Below is a small trained network, with its code and all its weights. Each question gives an input and a class and asks what happens when units are switched off, that is, made to give their printed mean instead of their output.

import numpy as np


def w(rows, s, z=0):
    codes = np.array(rows[::2]) - 128.0
    scale = np.full(codes.shape[1], s)
    scale[-1] = z or s
    return codes * scale


def norm(h):
    return h / np.sqrt((h * h).mean(-1, keepdims=True) + 1e-5)


def f(y):
    return np.maximum(y, 0)


def log_softmax(a):
    a = a - a.max(-1, keepdims=True)
    return a - np.log(np.exp(a).sum(-1, keepdims=True))


def net(x, mask):
    res = np.array(x, float).reshape(1, 6) / 4 @ E
    u = 0
    for l in range(2):
        y = f(norm(res) @ A[l][:, :-1].T + A[l][:, -1])
        res = res + np.where(mask[u : u + 10], y, B[l][:, -1]) @ B[l][:, :-1]
        u += 10
    return log_softmax(norm(res)[-1] @ U[:, :-1].T + U[:, -1])


A, B = {}, {}
E = w([
[21,130,116,111,96,114,159,130,179],'x0',
[125,137,200,174,132,90,124,159,145],'x1',
[161,106,122,66,162,118,249,150,129],'x2',
[172,84,135,93,109,61,119,158,180],'x3',
[82,118,107,96,165,202,76,203,136],'x4',
[129,67,44,180,209,116,118,90,145],'x5',
],0.011)
A[0] = w([
[182,116,173,119,97,231,119,116,143,156],'L0N1',
[41,96,56,99,172,104,212,192,123,163],'L0N2',
[2,134,128,115,96,122,48,105,117,141],'L0N3',
[52,156,116,156,84,161,142,30,78,51],'L0N4',
[86,133,151,72,117,138,112,200,145,124],'L0N5',
[174,123,196,102,55,31,84,136,172,58],'L0N6',
[132,107,192,112,135,149,47,193,184,117],'L0N7',
[108,151,90,121,160,199,72,112,123,87],'L0N8',
[145,87,109,197,152,144,122,76,133,2],'L0N9',
[27,80,81,114,113,75,43,217,229,54],'L0N10',
],0.0091,0.0041)
B[0] = w([
[65,97,221,184,147,152,112,125,110,197],'L0N1',
[94,113,186,106,163,194,65,102,162,254],'L0N2',
[113,158,59,139,123,151,192,152,183,241],'L0N3',
[42,115,108,105,192,72,89,154,159,196],'L0N4',
[183,175,81,138,176,87,145,143,157,209],'L0N5',
[134,122,173,93,45,105,162,61,59,233],'L0N6',
[116,155,82,132,124,122,169,209,53,225],'L0N7',
[176,38,82,66,57,97,142,122,101,197],'L0N8',
[199,227,103,159,141,139,204,151,136,168],'L0N9',
[2,153,160,157,233,123,129,106,105,252],'L0N10',
],0.013,0.0063)
A[1] = w([
[121,138,82,172,143,161,93,254,139,125],'L1N1',
[211,119,163,140,167,138,87,178,75,159],'L1N2',
[13,84,44,138,163,122,134,144,158,169],'L1N3',
[101,147,166,156,163,59,118,130,159,151],'L1N4',
[97,104,106,188,63,166,189,46,170,104],'L1N5',
[67,106,114,121,85,136,142,171,118,176],'L1N6',
[179,65,110,225,195,42,147,54,112,152],'L1N7',
[87,137,127,167,159,159,135,91,180,1],'L1N8',
[101,96,160,114,69,136,166,148,116,198],'L1N9',
[164,58,175,89,170,60,172,180,212,114],'L1N10',
],0.014,0.0032)
B[1] = w([
[173,66,109,102,59,98,97,15,192,188],'L1N1',
[23,151,103,112,184,124,208,193,142,178],'L1N2',
[82,155,249,103,120,215,100,58,103,252],'L1N3',
[192,82,52,73,95,169,168,145,24,175],'L1N4',
[141,91,148,53,231,115,99,189,189,161],'L1N5',
[150,66,164,180,188,130,162,181,117,177],'L1N6',
[234,162,148,197,90,227,103,95,137,193],'L1N7',
[82,110,110,91,137,128,102,122,135,171],'L1N8',
[111,92,27,193,123,110,68,154,128,169],'L1N9',
[56,57,105,90,69,7,52,88,178,170],'L1N10',
],0.013,0.016)
U = w([
[118,45,87,94,106,16,125,133,177,155],'0',
[249,159,79,202,161,168,166,135,147,108],'1',
[80,110,122,155,125,95,184,180,54,132],'2',
[160,194,94,114,139,86,90,147,165,5],'3',
[208,71,128,157,59,121,98,44,116,181],'4',
[159,209,87,124,156,75,117,142,181,1],'5',
[75,83,149,85,194,191,112,59,177,170],'6',
],0.015,0.0056)

Each question gives the input, the list of numbers given to net, and the class t.
The units are the neurons (one row each of A and B). Each row of codes is followed by its name. A weight is (code - 128) times the scale printed after its matrix; where a second scale follows, it is the last column's (A, B and U).
mask holds one flag per neuron, layer by layer. A switched-off neuron (its flag False) gives its mean, the last column of its row in B, instead of its output. The means were averaged over made-up inputs and are rounded, as every weight is.
A unit's drop is (log p(t) with every unit on - log p(t) with that unit switched off) / (log p(t) with every unit on - log p(t) with every unit switched off).
The circuit of an input: a set's keep is (log p(t) with only the set's units on - log p(t) with every unit switched off) / (log p(t) with every unit on - log p(t) with every unit switched off). Starting from the 12 units with the biggest drops (on a tie, the unit counted first), units are removed one at a time, each time the one whose removal leaves the highest keep (on an exact tie, the one counted first), for as long as the keep stays at least 0.8.
units of the circuit, in order: the units of the circuit, biggest drop first
k most important neurons: the k neurons with the biggest drops, biggest first
k most important neurons of layer l: the k neurons of layer l with the biggest drops, biggest first
drop when u is switched off: that unit's drop, to one decimal
input [-6,0,5,1,-3,6], class 1: units of the circuit, in order : [L1N7]
input [6,-3,-5,7,-1,-4], class 2: units of the circuit, in order : [L0N6, L0N7, L1N1]
input [-7,-2,6,2,5,3], class 0: units of the circuit, in order : [L0N10, L1N3]
input [-4,4,-7,8,7,-2], class 2: 3 most important neurons : [L0N10, L0N6, L0N7]
input [-3,1,7,-2,7,-5], class 0: 3 most important neurons of layer 0 : [L0N10, L0N5, L0N6]
input [2,-6,-8,6,-4,-8], class 0: 2 most important neurons of layer 0 : [L0N6, L0N3]
input [1,-8,-2,4,-2,-2], class 0: 3 most important neurons : [L0N10, L1N3, L0N6]
input [-8,1,-4,-4,-1,-3], class 2: units of the circuit, in order : [L1N2, L1N3]
input [0,6,5,8,-2,8], class 4: 2 most important neurons : [L1N7, L1N10]
input [-4,2,-3,5,-2,0], class 4: 3 most important neurons : [L0N6, L0N2, L1N6]
input [-5,0,7,5,-6,7], class 4: units of the circuit, in order : [L1N7, L1N10]
input [0,7,4,3,-5,-1], class 4: 4 most important neurons : [L0N3, L1N2, L1N7, L0N6]
input [-2,-6,8,3,5,-8], class 0: 2 most important neurons of layer 1 : [L1N3, L1N10]
input [6,-8,3,8,-8,-7], class 0: units of the circuit, in order : [L1N3]
input [-4,-5,-7,-3,5,5], class 4: 3 most important neurons of layer 1 : [L1N1, L1N2, L1N8]
input [-3,8,6,2,0,-5], class 0: 3 most important neurons : [L1N10, L1N3, L0N10]
input [-8,4,4,-8,2,1], class 1: 2 most important neurons of layer 1 : [L1N3, L1N7]
input [-5,3,6,4,-1,4], class 4: 3 most important neurons : [L1N7, L1N10, L0N7]
input [-5,-8,-6,-4,-3,4], class 1: 2 most important neurons : [L0N9, L1N7]
input [4,5,7,7,-5,7], class 4: 2 most important neurons of layer 1 : [L1N7, L1N2]
input [-7,5,6,3,2,3], class 0: units of the circuit, in order : [L1N10]
input [-2,2,0,8,-6,5], class 4: 2 most important neurons : [L1N7, L1N10]
input [3,4,7,-4,-5,-7], class 0: 3 most important neurons : [L1N3, L0N10, L0N7]
input [-7,5,0,8,6,-8], class 2: 2 most important neurons : [L0N6, L0N7]
input [-6,-3,-7,-5,-8,0], class 1: drop when L1N3 is switched off : 0.1
input [-1,-4,-7,7,-1,-6], class 2: drop when L1N4 is switched off : 0.0
